Here is a tiny trained network, its code and every weight. The questions are about switching its units off for an input and a class, where a switched-off unit gives its printed mean instead of its output.

import numpy as np


def w(rows, s, z=0):
    codes = np.array(rows[::2]) - 128.0
    scale = np.full(codes.shape[1], s)
    scale[-1] = z or s
    return codes * scale


def norm(h):
    return h / np.sqrt((h * h).mean(-1, keepdims=True) + 1e-5)


def f(y):
    return y / 2 * (1 + np.tanh(0.7978845608 * (y + 0.044715 * y**3)))


def log_softmax(a):
    a = a - a.max(-1, keepdims=True)
    return a - np.log(np.exp(a).sum(-1, keepdims=True))


def net(x, mask):
    res = np.array(x, float).reshape(1, 6) / 4 @ E
    u = 0
    for l in range(2):
        y = f(norm(res) @ A[l][:, :-1].T + A[l][:, -1])
        res = res + np.where(mask[u : u + 14], y, B[l][:, -1]) @ B[l][:, :-1]
        u += 14
    return log_softmax(norm(res)[-1] @ U[:, :-1].T + U[:, -1])


A, B = {}, {}
E = w([
[3,202,148,117,166,78,151,173],'x0',
[127,129,130,123,126,129,127,126],'x1',
[189,111,36,69,131,77,180,133],'x2',
[127,127,126,129,130,128,130,128],'x3',
[127,127,127,130,124,129,127,131],'x4',
[96,6,182,136,55,141,171,97],'x5',
],0.0056)
A[0] = w([
[113,58,221,130,114,133,174,126,120],'L0N0',
[253,94,86,77,112,161,137,74,186],'L0N1',
[191,71,174,114,91,223,42,153,23],'L0N2',
[146,6,160,71,70,61,195,133,48],'L0N3',
[211,169,141,133,151,94,23,81,83],'L0N4',
[156,160,190,156,133,205,23,130,11],'L0N5',
[27,151,234,202,176,174,63,181,76],'L0N6',
[107,30,229,163,83,124,98,169,83],'L0N7',
[220,169,116,150,189,207,59,142,57],'L0N8',
[52,47,186,120,128,95,158,166,3],'L0N9',
[105,160,153,236,123,242,26,86,193],'L0N10',
[182,141,174,223,104,224,39,33,71],'L0N11',
[30,58,150,87,90,66,137,117,56],'L0N12',
[102,106,238,161,172,200,71,149,72],'L0N13',
],0.0053,0.0043)
B[0] = w([
[86,124,130,155,87,161,129,26,189],'L0N0',
[131,201,99,208,78,97,107,81,254],'L0N1',
[144,57,158,55,180,161,134,177,155],'L0N2',
[149,69,148,83,71,171,151,183,201],'L0N3',
[111,147,128,199,98,142,209,147,157],'L0N4',
[95,144,92,92,47,152,203,221,143],'L0N5',
[143,173,90,212,127,152,92,65,231],'L0N6',
[89,162,92,148,157,161,136,35,192],'L0N7',
[94,209,157,164,79,174,254,148,170],'L0N8',
[86,103,136,159,97,184,221,124,154],'L0N9',
[144,133,165,109,150,172,130,218,233],'L0N10',
[131,140,163,22,179,186,200,192,188],'L0N11',
[130,215,143,121,140,169,206,148,173],'L0N12',
[78,150,66,146,89,135,101,69,174],'L0N13',
],0.0065,0.0051)
A[1] = w([
[127,124,134,102,197,210,184,123,124],'L1N0',
[133,95,172,45,171,191,64,97,35],'L1N1',
[171,142,119,166,116,184,145,87,193],'L1N2',
[85,154,104,8,126,73,208,181,85],'L1N3',
[55,88,199,141,118,104,161,151,96],'L1N4',
[158,146,229,167,187,140,37,179,68],'L1N5',
[143,132,119,54,196,42,111,188,3],'L1N6',
[75,69,142,68,113,94,192,170,45],'L1N7',
[173,25,147,97,86,50,113,98,33],'L1N8',
[118,122,198,175,178,176,113,100,217],'L1N9',
[89,87,213,126,172,200,112,100,100],'L1N10',
[116,168,125,173,170,181,77,135,188],'L1N11',
[107,170,112,98,184,88,1,200,97],'L1N12',
[115,67,164,65,156,183,131,98,27],'L1N13',
],0.0098,0.0051)
B[1] = w([
[144,110,205,165,67,111,136,192,194],'L1N0',
[184,26,96,229,183,67,73,141,135],'L1N1',
[105,105,106,85,166,79,93,122,255],'L1N2',
[130,117,171,181,60,168,145,254,193],'L1N3',
[168,229,121,71,182,175,134,151,151],'L1N4',
[151,82,87,37,181,220,172,126,149],'L1N5',
[48,183,186,199,13,39,115,164,160],'L1N6',
[214,194,112,86,198,196,116,200,148],'L1N7',
[54,114,237,75,123,187,201,69,161],'L1N8',
[119,163,138,171,184,122,111,156,225],'L1N9',
[167,155,116,137,140,22,108,130,191],'L1N10',
[178,61,124,57,96,121,168,101,236],'L1N11',
[74,37,58,131,159,144,33,86,196],'L1N12',
[186,67,65,181,177,95,60,185,151],'L1N13',
],0.0088,0.007)
U = w([
[214,186,217,86,70,233,236,253,253],'0',
[255,225,6,138,73,16,146,74,95],'1',
[65,74,36,50,241,234,29,106,163],'2',
[17,122,66,184,10,39,45,214,75],'3',
[236,7,216,239,221,37,39,149,31],'4',
[119,28,194,36,16,136,213,2,56],'5',
[12,245,223,215,216,106,139,21,39],'6',
],0.012,0.0028)

Each question gives the input, the list of numbers given to net, and the class t.
The units are the neurons (one row each of A and B). Each row of codes is followed by its name. A weight is (code - 128) times the scale printed after its matrix; where a second scale follows, it is the last column's (A, B and U).
mask holds one flag per neuron, layer by layer. A switched-off neuron (its flag False) gives its mean, the last column of its row in B, instead of its output. The means were averaged over made-up inputs and are rounded, as every weight is.
A unit's drop is (log p(t) with every unit on - log p(t) with that unit switched off) / (log p(t) with every unit on - log p(t) with every unit switched off).
The circuit of an input: a set's keep is (log p(t) with only the set's units on - log p(t) with every unit switched off) / (log p(t) with every unit on - log p(t) with every unit switched off). Starting from the 12 units with the biggest drops (on a tie, the unit counted first), units are removed one at a time, each time the one whose removal leaves the highest keep (on an exact tie, the one counted first), for as long as the keep stays at least 0.8.
circuit, biggest first: the units of the circuit, biggest drop first
most important unit: the unit with the biggest drop
top k neurons: the k neurons with the biggest drops, biggest first
top k neurons in layer l: the k neurons of layer l with the biggest drops, biggest first
drop of u: that unit's drop, to one decimal
input [1,0,6,-1,-2,6], class 0: circuit, biggest first : L1N7
input [0,-7,-1,0,3,3], class 4: top 4 neurons in layer 0 : L0N1; L0N8; L0N3; L0N4
input [0,1,-8,-8,-7,4], class 4: top 3 neurons in layer 1 : L1N10; L1N11; L1N1
input [-8,8,1,-6,4,-1], class 1: top 3 neurons : L0N1; L1N3; L1N2
input [1,5,1,4,-8,4], class 0: top 3 neurons : L0N3; L0N6; L0N12
input [6,0,0,-2,6,6], class 6: top 2 neurons : L0N0; L0N11
input [2,-4,1,-3,-6,6], class 0: top 2 neurons : L0N3; L0N6
input [4,8,1,5,-5,-6], class 3: top 2 neurons in layer 0 : L0N6; L0N1
input [1,0,0,-5,8,-4], class 2: top 2 neurons : L0N11; L0N12
input [1,3,8,-7,-8,-2], class 3: top 4 neurons : L0N6; L0N0; L0N7; L1N6
input [2,8,1,-3,3,6], class 0: top 4 neurons : L0N3; L0N6; L0N1; L0N12
input [0,-7,-8,8,-1,-5], class 0: top 3 neurons : L0N5; L0N8; L0N11
input [1,1,-8,-2,6,-6], class 2: top 2 neurons in layer 1 : L1N12; L1N3
input [-1,8,7,0,-8,1], class 5: most important unit : L1N8
input [8,2,0,7,1,-2], class 2: top 3 neurons : L1N12; L0N6; L0N11
input [1,3,7,-7,3,-6], class 3: top 2 neurons : L0N6; L0N0
input [4,3,-5,7,0,0], class 2: top 2 neurons in layer 0 : L0N8; L0N10
input [7,1,0,5,-6,6], class 6: top 2 neurons : L0N11; L0N0
input [8,7,-2,-1,-1,0], class 2: drop of L0N8 : 0.3
input [6,8,0,-2,-7,-3], class 2: most important unit : L1N12
input [6,-8,3,-2,5,-8], class 3: drop of L1N6 : 0.9
input [7,-3,3,-1,4,-8], class 3: drop of L1N6 : 0.9
